[[-47.1 -61.4 -41.6  10.6 -53.2 -38.7  10.5 -53.8 -55.4]
 [ 33.3  44.7  32.5 -27.1  35.3  32.4 -24.7  43.6  32.4]
 [ 29.6  40.1  28.9   5.3  30.9  29.0   6.4  39.1  28.3]]
=>
[[ 33.3  44.7  32.5 -27.1  35.3  32.4 -24.7  43.6  32.4]]

[[ -4.5   3.8 -11.9   4.6  14.8   0.5   9.4  -2.0 -36.1  14.7   2.8  22.5
  -12.6]
 [  0.4  -6.4  16.3  -1.1  33.6  -8.1   9.4 -21.4  -9.7   3.2   0.7  22.8
  -15.0]
 [ -5.2  -1.0 -21.9  13.8   7.6  15.7  24.2   4.8 -21.8  11.6   0.3  22.6
    8.0]
 [ -0.3   6.4 -17.3  10.0 -19.6 -15.2  10.9 -15.7 -18.2   8.5 -26.2  43.0
   -7.6]
 [  5.2  -2.0 -43.2  10.3  -2.7   2.1  41.2   6.7 -55.1  27.3  14.0  14.7
    8.0]]
=>
[[  0.4  -6.4  16.3  -1.1  33.6  -8.1   9.4 -21.4  -9.7   3.2   0.7  22.8
  -15.0]
 [ -0.3   6.4 -17.3  10.0 -19.6 -15.2  10.9 -15.7 -18.2   8.5 -26.2  43.0
   -7.6]]

[[ 14.6 -16.1  -7.5 -15.6  24.6 -24.6  69.5  10.7]
 [ -8.5  -5.2  25.0   8.1  33.6  68.2  -3.9  -8.5]
 [ 37.5 -23.9 -56.8   1.7  19.0 -24.2  -0.7  -1.3]]
=>
[[-8.5 -5.2 25.0  8.1 33.6 68.2 -3.9 -8.5]]

[[ -2.5 -12.6   9.8  41.8 -20.0 -24.9   3.9]
 [ 23.5 -18.7  15.3   4.1  -7.0 -25.4  -1.0]
 [  9.4   2.1   2.3 -67.3  -5.0  12.4   0.4]
 [ 17.4   6.4  25.7  -3.2 -16.8   3.8   4.3]]
=>
[[ 23.5 -18.7  15.3   4.1  -7.0 -25.4  -1.0]
 [ 17.4   6.4  25.7  -3.2 -16.8   3.8   4.3]]

[[-29.8  54.0  20.6 -37.8 -10.2  35.6 -15.3  -5.8]
 [  7.1  18.3 -42.4   1.6  66.3  39.3  27.4  -7.6]
 [  7.5   9.2  -5.6 -14.9 -73.2  19.6 -34.8 -25.9]
 [-13.2  41.1   9.1 -28.8 -45.3  33.6 -26.9 -13.9]
 [-43.1  59.6  29.2 -40.1  30.2  33.1   1.1  -2.8]]
=>
[[  7.1  18.3 -42.4   1.6  66.3  39.3  27.4  -7.6]
 [-13.2  41.1   9.1 -28.8 -45.3  33.6 -26.9 -13.9]]

[[-29.5  27.6 -41.5  39.2  46.1 -27.3 -27.6  35.9]
 [  2.2   2.7   1.0  -1.2   1.0   1.8  -3.2   2.3]
 [ 27.2 -20.1  35.7 -34.1 -38.9  24.9  20.5 -27.9]
 [  2.2   2.7   0.9  -1.3   1.5   1.8  -3.6   2.7]
 [-59.2 -64.9 -41.7  47.3 -31.1 -56.5  65.9 -54.7]
 [  2.3   2.7   1.2  -1.6   1.2   1.7  -3.2   2.2]
 [ 26.9 -20.4  35.4 -34.1 -38.6  24.8  20.3 -27.8]
 [-30.5  28.9 -42.8  40.7  47.5 -28.5 -29.0  37.0]
 [ 27.0 -19.2  34.4 -32.9 -37.7  24.7  19.7 -27.4]]
=>
[[  2.2   2.7   1.0  -1.2   1.0   1.8  -3.2   2.3]
 [  2.2   2.7   0.9  -1.3   1.5   1.8  -3.6   2.7]
 [  2.3   2.7   1.2  -1.6   1.2   1.7  -3.2   2.2]
 [-30.5  28.9 -42.8  40.7  47.5 -28.5 -29.0  37.0]]

[[  2.3  -7.9  51.3  -8.6   7.1  49.6 -13.9  43.2 -37.0 -29.1  56.6  57.3]
 [  3.4   8.3 -60.4   7.3  -8.6 -62.6  18.7 -52.8  43.3  35.3 -71.9 -70.9]
 [  2.7  -8.0  50.2  -8.8   6.9  48.3 -13.5  42.1 -36.5 -28.7  55.0  55.8]
 [-10.1 -16.7 -13.0 -18.3 -15.3 -16.6 -14.1 -15.0 -17.6 -16.1 -17.2 -15.6]]
=>
[[  3.4   8.3 -60.4   7.3  -8.6 -62.6  18.7 -52.8  43.3  35.3 -71.9 -70.9]
 [-10.1 -16.7 -13.0 -18.3 -15.3 -16.6 -14.1 -15.0 -17.6 -16.1 -17.2 -15.6]]
